Below is a small trained network, with its code and all its weights. Each question gives an input and a target symbol and asks what happens when units are switched off, that is, made to give their printed mean instead of their output.

import numpy as np


def w(rows, s, z=0):
    codes = np.array(rows[::2]) - 128.0
    scale = np.full(codes.shape[1], s)
    scale[-1] = z or s
    return codes * scale


def norm(h):
    return h / np.sqrt((h * h).mean(-1, keepdims=True) + 1e-5)


def f(y):
    return np.maximum(y, 0)


def softmax(a):
    e = np.exp(a - a.max(-1, keepdims=True))
    return e / e.sum(-1, keepdims=True)


def log_softmax(a):
    a = a - a.max(-1, keepdims=True)
    return a - np.log(np.exp(a).sum(-1, keepdims=True))


def net(x, mask):
    ids = ['αβζηστφψ'.index(c) for c in x.split()]
    T = len(ids)
    res = E[ids] + P[:T]
    q, k, v = (norm(res) @ M[0].T for M in (Q, K, V))
    z = softmax(np.where(np.tri(T) > 0, q @ k.T / 2**0.5, -1e9)) @ v
    res = res + np.where(mask[0], z, O[0][:, -1]) @ O[0][:, :-1]
    y = f(norm(res) @ A[0][:, :-1].T + A[0][:, -1])
    res = res + np.where(mask[1:9], y, B[0][:, -1]) @ B[0][:, :-1]
    return log_softmax(norm(res)[-1] @ U[:, :-1].T + U[:, -1])


Q, K, V, O, A, B = {}, {}, {}, {}, {}, {}
E = w([
[32,121,103,119,243,167],'α',
[122,198,185,81,33,134],'β',
[63,128,126,29,47,174],'ζ',
[203,109,217,170,130,66],'η',
[138,118,186,203,254,182],'σ',
[157,238,173,183,185,152],'τ',
[197,119,218,141,10,112],'φ',
[100,164,161,183,114,152],'ψ',
],0.016)
P = w([
[128,177,71,134,114,124],'0',
[99,95,155,155,64,139],'1',
[216,156,115,97,156,146],'2',
[112,193,110,186,107,72],'3',
[94,72,197,111,94,136],'4',
[224,133,146,71,163,116],'5',
[113,191,117,198,106,58],'6',
[93,82,246,77,147,117],'7',
[217,110,173,54,163,75],'8',
[128,199,121,197,87,56],'9',
],0.012)
Q[0] = w([
[130,79,71,1,102,194],'H0',
[92,126,114,159,202,179],'H0',
],0.04)
K[0] = w([
[48,167,64,1,45,177],'H0',
[79,84,53,144,241,148],'H0',
],0.033)
V[0] = w([
[126,78,247,103,218,95],'H0',
[57,178,246,8,178,68],'H0',
],0.011)
O[0] = w([
[16,119,3,89,51,228,254],'H0',
[246,214,138,203,143,153,210],'H0',
],0.0044,0.0056)
A[0] = w([
[163,78,161,92,152,108,115],'N0',
[140,98,79,132,184,138,60],'N1',
[165,91,122,142,179,60,102],'N2',
[116,5,238,40,231,104,133],'N3',
[147,126,106,111,189,129,95],'N4',
[100,154,30,159,84,70,25],'N5',
[123,122,89,80,188,93,2],'N6',
[60,109,214,127,119,198,89],'N7',
],0.029,0.0076)
B[0] = w([
[103,114,128,129,148,119,196],'N0',
[167,149,98,108,85,160,157],'N1',
[125,92,94,99,154,121,178],'N2',
[135,96,134,3,179,22,246],'N3',
[120,123,131,152,154,60,156],'N4',
[234,137,143,145,69,102,172],'N5',
[55,100,127,89,115,129,139],'N6',
[127,117,168,222,90,198,250],'N7',
],0.042,0.013)
U = w([
[47,149,41,99,64,101,131],'α',
[152,163,140,33,184,183,146],'β',
[130,235,161,86,61,85,80],'ζ',
[254,86,71,127,111,98,58],'η',
[90,125,120,161,120,187,254],'σ',
[131,190,105,177,221,84,88],'τ',
[84,46,240,107,89,78,19],'φ',
[117,86,91,113,221,140,185],'ψ',
],0.0087,0.0058)

Each question gives the input, a string of symbols that net reads in full, and the target symbol t.
The units are the heads (2 rows each of Q, K, V and O) and the neurons (one row each of A and B). Each row of codes is followed by its name. A weight is (code - 128) times the scale printed after its matrix; where a second scale follows, it is the last column's (O, A, B and U).
mask holds one flag per unit, heads first, then neurons. A switched-off unit (its flag False) gives its mean, the last column of its rows in O or B, instead of its output. The means were averaged over made-up inputs and are rounded, as every weight is.
A unit's drop is (log p(t) with every unit on - log p(t) with that unit switched off) / (log p(t) with every unit on - log p(t) with every unit switched off).
The circuit of an input: a set's keep is (log p(t) with only the set's units on - log p(t) with every unit switched off) / (log p(t) with every unit on - log p(t) with every unit switched off). Starting from all 9 units, units are removed one at a time, each time the one whose removal leaves the highest keep (on an exact tie, the one counted first), for as long as the keep stays at least 0.8.
units of the circuit, in order: the units of the circuit, biggest drop first
unit that matters most: the unit with the biggest drop
k most important neurons: the k neurons with the biggest drops, biggest first
drop of u: that unit's drop, to one decimal
input σ α β η β ψ, target σ: units of the circuit, in order	[N3]
input ζ α ζ φ η σ, target η: 3 most important neurons	[N1; N4; N7]
input ζ ζ σ τ β σ ζ φ, target σ: units of the circuit, in order	[H0; N3]
input η φ σ η η ζ, target β: 3 most important neurons	[N7; N5; N3]
input η β ζ, target β: 4 most important neurons	[N7; N5; N4; N3]
input η σ ψ τ φ φ φ η η η, target η: 4 most important neurons	[N3; N7; N2; N5]
input φ φ ζ β η ψ α, target η: 3 most important neurons	[N5; N7; N3]
input β ψ η ζ, target ζ: 3 most important neurons	[N7; N3; N2]
input ζ σ β α ζ ζ β τ η β, target η: 2 most important neurons	[N5; N7]
input η β ζ η φ, target σ: drop of N3	0.2
input η β ζ η α α α, target η: drop of H0	0.1
input η β ψ σ τ φ η, target η: drop of N3	0.5
input σ ζ η, target ψ: drop of N3	0.3
input α η ζ ψ η φ ζ τ τ, target τ: unit that matters most	N3
